Below is a small trained network, with its code and all its weights. Each question gives an input and a class and asks what happens when units are switched off, that is, made to give their printed mean instead of their output.

import numpy as np


def w(rows, s, z=0):
    codes = np.array(rows[::2]) - 128.0
    scale = np.full(codes.shape[1], s)
    scale[-1] = z or s
    return codes * scale


def norm(h):
    return h / np.sqrt((h * h).mean(-1, keepdims=True) + 1e-5)


def f(y):
    return np.maximum(y, 0)


def log_softmax(a):
    a = a - a.max(-1, keepdims=True)
    return a - np.log(np.exp(a).sum(-1, keepdims=True))


def net(x, mask):
    res = np.array(x, float).reshape(1, 5) / 4 @ E
    u = 0
    for l in range(4):
        y = f(norm(res) @ A[l][:, :-1].T + A[l][:, -1])
        res = res + np.where(mask[u : u + 9], y, B[l][:, -1]) @ B[l][:, :-1]
        u += 9
    return log_softmax(norm(res)[-1] @ U[:, :-1].T + U[:, -1])


A, B = {}, {}
E = w([
[68,24,205,84,84,99,48,61,69,226],'x0',
[56,88,82,46,155,151,196,61,38,92],'x1',
[77,128,73,134,137,150,45,89,223,87],'x2',
[72,135,58,104,126,1,177,158,160,146],'x3',
[58,87,178,159,101,184,194,66,101,101],'x4',
],0.0066)
A[0] = w([
[85,143,158,153,118,101,113,117,111,163,43],'0.n1',
[75,128,87,111,130,116,126,67,102,99,11],'0.n2',
[117,136,101,132,82,162,175,159,118,89,6],'0.n3',
[142,124,85,128,177,175,159,102,79,158,9],'0.n4',
[165,117,141,176,103,148,98,155,87,83,148],'0.n5',
[129,133,129,129,191,77,115,147,75,161,123],'0.n6',
[188,131,197,77,159,70,161,88,91,135,4],'0.n7',
[1,127,13,102,115,92,139,134,111,104,181],'0.n8',
[158,193,66,159,100,69,110,224,140,98,99],'0.n9',
],0.0086,0.0024)
B[0] = w([
[171,122,149,100,129,117,84,85,143,170,155],'0.n1',
[167,64,68,89,156,113,123,102,116,88,180],'0.n2',
[65,117,143,176,158,149,150,128,139,154,163],'0.n3',
[83,86,83,156,121,146,103,148,100,104,161],'0.n4',
[117,114,174,81,78,81,122,179,112,112,169],'0.n5',
[81,205,156,169,94,102,149,161,114,102,173],'0.n6',
[111,142,86,145,30,153,141,155,157,86,171],'0.n7',
[214,80,96,147,132,87,178,112,129,144,255],'0.n8',
[254,32,99,135,156,104,219,58,183,147,219],'0.n9',
],0.0076,0.0079)
A[1] = w([
[141,122,169,201,140,164,3,115,119,139,246],'1.n1',
[62,54,49,132,145,132,105,146,142,140,217],'1.n2',
[110,187,141,239,173,173,216,152,152,136,123],'1.n3',
[19,175,170,146,171,189,93,199,53,23,11],'1.n4',
[152,197,177,184,119,201,181,129,217,83,53],'1.n5',
[164,97,134,117,192,121,115,96,1,166,17],'1.n6',
[145,94,69,16,178,102,221,154,114,69,100],'1.n7',
[141,182,131,89,177,101,51,120,195,197,89],'1.n8',
[60,108,119,61,160,162,118,105,200,92,2],'1.n9',
],0.0069,0.00083)
B[1] = w([
[125,202,156,59,104,159,131,139,161,186,180],'1.n1',
[149,146,177,132,132,121,153,141,121,78,178],'1.n2',
[120,67,105,99,151,179,107,160,110,89,179],'1.n3',
[91,156,2,67,64,158,156,112,175,187,160],'1.n4',
[104,121,69,198,135,151,64,96,69,83,180],'1.n5',
[75,162,120,134,100,149,98,135,107,99,176],'1.n6',
[121,118,201,144,153,162,85,139,138,137,254],'1.n7',
[134,33,158,90,103,135,223,195,138,114,158],'1.n8',
[138,204,92,165,143,72,151,119,125,125,146],'1.n9',
],0.01,0.0079)
A[2] = w([
[168,134,117,157,176,103,113,119,209,106,104],'2.n1',
[113,109,114,161,157,141,163,177,198,126,185],'2.n2',
[166,146,87,166,163,95,140,171,120,168,61],'2.n3',
[66,150,81,109,89,148,112,134,134,174,82],'2.n4',
[156,113,125,143,136,121,84,159,128,153,4],'2.n5',
[114,112,117,171,172,133,114,90,89,75,61],'2.n6',
[123,92,154,128,116,3,173,184,2,151,167],'2.n7',
[97,88,221,164,112,74,56,94,133,151,151],'2.n8',
[117,126,122,119,106,125,119,59,156,71,122],'2.n9',
],0.0097,0.0022)
B[2] = w([
[160,154,133,39,162,80,199,58,178,69,210],'2.n1',
[130,2,166,72,163,134,150,137,81,138,206],'2.n2',
[166,94,95,154,187,181,121,48,192,98,172],'2.n3',
[182,130,123,159,95,141,175,169,171,149,175],'2.n4',
[158,138,115,100,119,82,127,128,146,117,142],'2.n5',
[101,152,239,92,130,130,131,126,72,105,190],'2.n6',
[118,177,63,212,101,126,3,119,130,170,254],'2.n7',
[142,142,186,105,156,164,137,194,155,149,196],'2.n8',
[65,111,89,185,191,112,160,130,145,73,171],'2.n9',
],0.0081,0.0079)
A[3] = w([
[168,220,142,174,91,146,128,68,105,131,136],'3.n1',
[119,79,88,163,188,135,95,116,27,106,3],'3.n2',
[95,45,147,152,90,88,90,82,115,132,147],'3.n3',
[113,132,139,126,254,112,179,118,141,46,135],'3.n4',
[102,148,74,166,117,113,111,56,190,205,140],'3.n5',
[113,117,228,102,77,139,128,147,169,164,118],'3.n6',
[113,185,82,157,139,185,157,156,73,107,157],'3.n7',
[125,148,94,135,147,48,227,66,142,106,37],'3.n8',
[110,110,110,96,112,92,146,139,203,90,120],'3.n9',
],0.0079,0.0031)
B[3] = w([
[126,182,56,138,204,59,106,165,180,98,163],'3.n1',
[98,126,189,95,146,153,182,146,49,114,185],'3.n2',
[125,215,160,174,215,169,143,148,114,84,184],'3.n3',
[136,136,141,222,186,67,130,117,94,187,254],'3.n4',
[164,203,157,250,138,212,85,156,172,21,177],'3.n5',
[125,208,140,117,210,105,217,185,84,147,194],'3.n6',
[2,101,66,79,65,131,68,38,142,92,181],'3.n7',
[242,127,75,121,171,125,98,150,219,114,188],'3.n8',
[204,139,157,74,176,157,130,127,114,64,174],'3.n9',
],0.0073,0.0074)
U = w([
[151,53,136,7,86,49,170,129,137,143,2],'0',
[118,213,88,207,91,118,38,166,146,131,168],'1',
[133,200,227,56,116,145,181,201,131,212,137],'2',
[117,44,124,75,61,43,104,64,98,178,18],'3',
[31,87,24,86,13,189,137,98,102,95,97],'4',
[39,92,158,177,190,162,139,85,8,64,160],'5',
[242,63,102,143,213,63,189,89,173,78,184],'6',
],0.011,0.0045)

Each question gives the input, the list of numbers given to net, and the class t.
The units are the neurons (one row each of A and B). Each row of codes is followed by its name. A weight is (code - 128) times the scale printed after its matrix; where a second scale follows, it is the last column's (A, B and U).
mask holds one flag per neuron, layer by layer. A switched-off neuron (its flag False) gives its mean, the last column of its row in B, instead of its output. The means were averaged over made-up inputs and are rounded, as every weight is.
A unit's drop is (log p(t) with every unit on - log p(t) with that unit switched off) / (log p(t) with every unit on - log p(t) with every unit switched off).
The circuit of an input: a set's keep is (log p(t) with only the set's units on - log p(t) with every unit switched off) / (log p(t) with every unit on - log p(t) with every unit switched off). Starting from the 12 units with the biggest drops (on a tie, the unit counted first), units are removed one at a time, each time the one whose removal leaves the highest keep (on an exact tie, the one counted first), for as long as the keep stays at least 0.8.
units of the circuit, in order: the units of the circuit, biggest drop first
unit that matters most: the unit with the biggest drop
k most important neurons: the k neurons with the biggest drops, biggest first
top k neurons in layer l: the k neurons of layer l with the biggest drops, biggest first
drop of u: that unit's drop, to one decimal
input [6,1,1,7,-5], class 1: units of the circuit, in order : (2.n7)
input [1,-6,5,0,7], class 2: units of the circuit, in order : (2.n7, 1.n1, 0.n9)
input [-3,3,-8,-1,-3], class 4: top 2 neurons in layer 3 : (3.n7, 3.n4)
input [-8,-5,3,-7,6], class 5: units of the circuit, in order : (1.n5, 2.n6)
input [5,-5,-5,-4,-5], class 2: 2 most important neurons : (1.n1, 0.n8)
input [2,-7,-8,-5,-4], class 1: units of the circuit, in order : (1.n7, 2.n7, 0.n5)
input [4,7,6,-8,-6], class 4: top 2 neurons in layer 0 : (0.n9, 0.n8)
input [8,8,-6,-5,-3], class 4: 3 most important neurons : (0.n9, 0.n8, 0.n7)
input [2,5,1,-7,7], class 4: 2 most important neurons : (0.n9, 1.n4)
input [-5,6,2,-6,0], class 4: 2 most important neurons : (1.n4, 0.n9)
input [3,-7,-6,0,3], class 2: 3 most important neurons : (0.n8, 2.n8, 0.n1)
input [4,8,3,7,-5], class 1: top 2 neurons in layer 2 : (2.n7, 2.n2)
input [-1,-4,-6,-3,-2], class 1: top 3 neurons in layer 0 : (0.n5, 0.n8, 0.n2)
input [2,-1,-3,-3,-6], class 1: unit that matters most : 1.n7
input [3,-3,-6,6,-4], class 1: 3 most important neurons : (2.n7, 0.n6, 0.n8)
input [5,0,-5,-5,-4], class 2: 4 most important neurons : (0.n8, 1.n1, 0.n9, 3.n6)
input [-6,8,-5,-6,0], class 4: 2 most important neurons : (1.n4, 0.n9)
input [-5,0,-1,-5,-2], class 5: 3 most important neurons : (1.n5, 0.n8, 0.n2)
input [1,0,-6,-5,0], class 4: top 2 neurons in layer 1 : (1.n4, 1.n7)
input [-2,5,-2,6,6], class 5: unit that matters most : 0.n9
input [-1,4,-6,8,7], class 5: top 2 neurons in layer 1 : (1.n7, 1.n1)
input [3,0,-6,2,5], class 1: drop of 2.n7 : 0.3
input [6,0,0,0,-4], class 2: drop of 0.n8 : 0.3
input [4,-2,0,8,4], class 1: drop of 2.n7 : 0.4
input [-8,6,-1,-3,2], class 5: drop of 1.n7 : 0.1
input [5,5,3,7,-7], class 1: top 2 neurons in layer 0 : (0.n9, 0.n6)
input [1,3,-3,-8,-5], class 4: most important neuron : (1.n4)
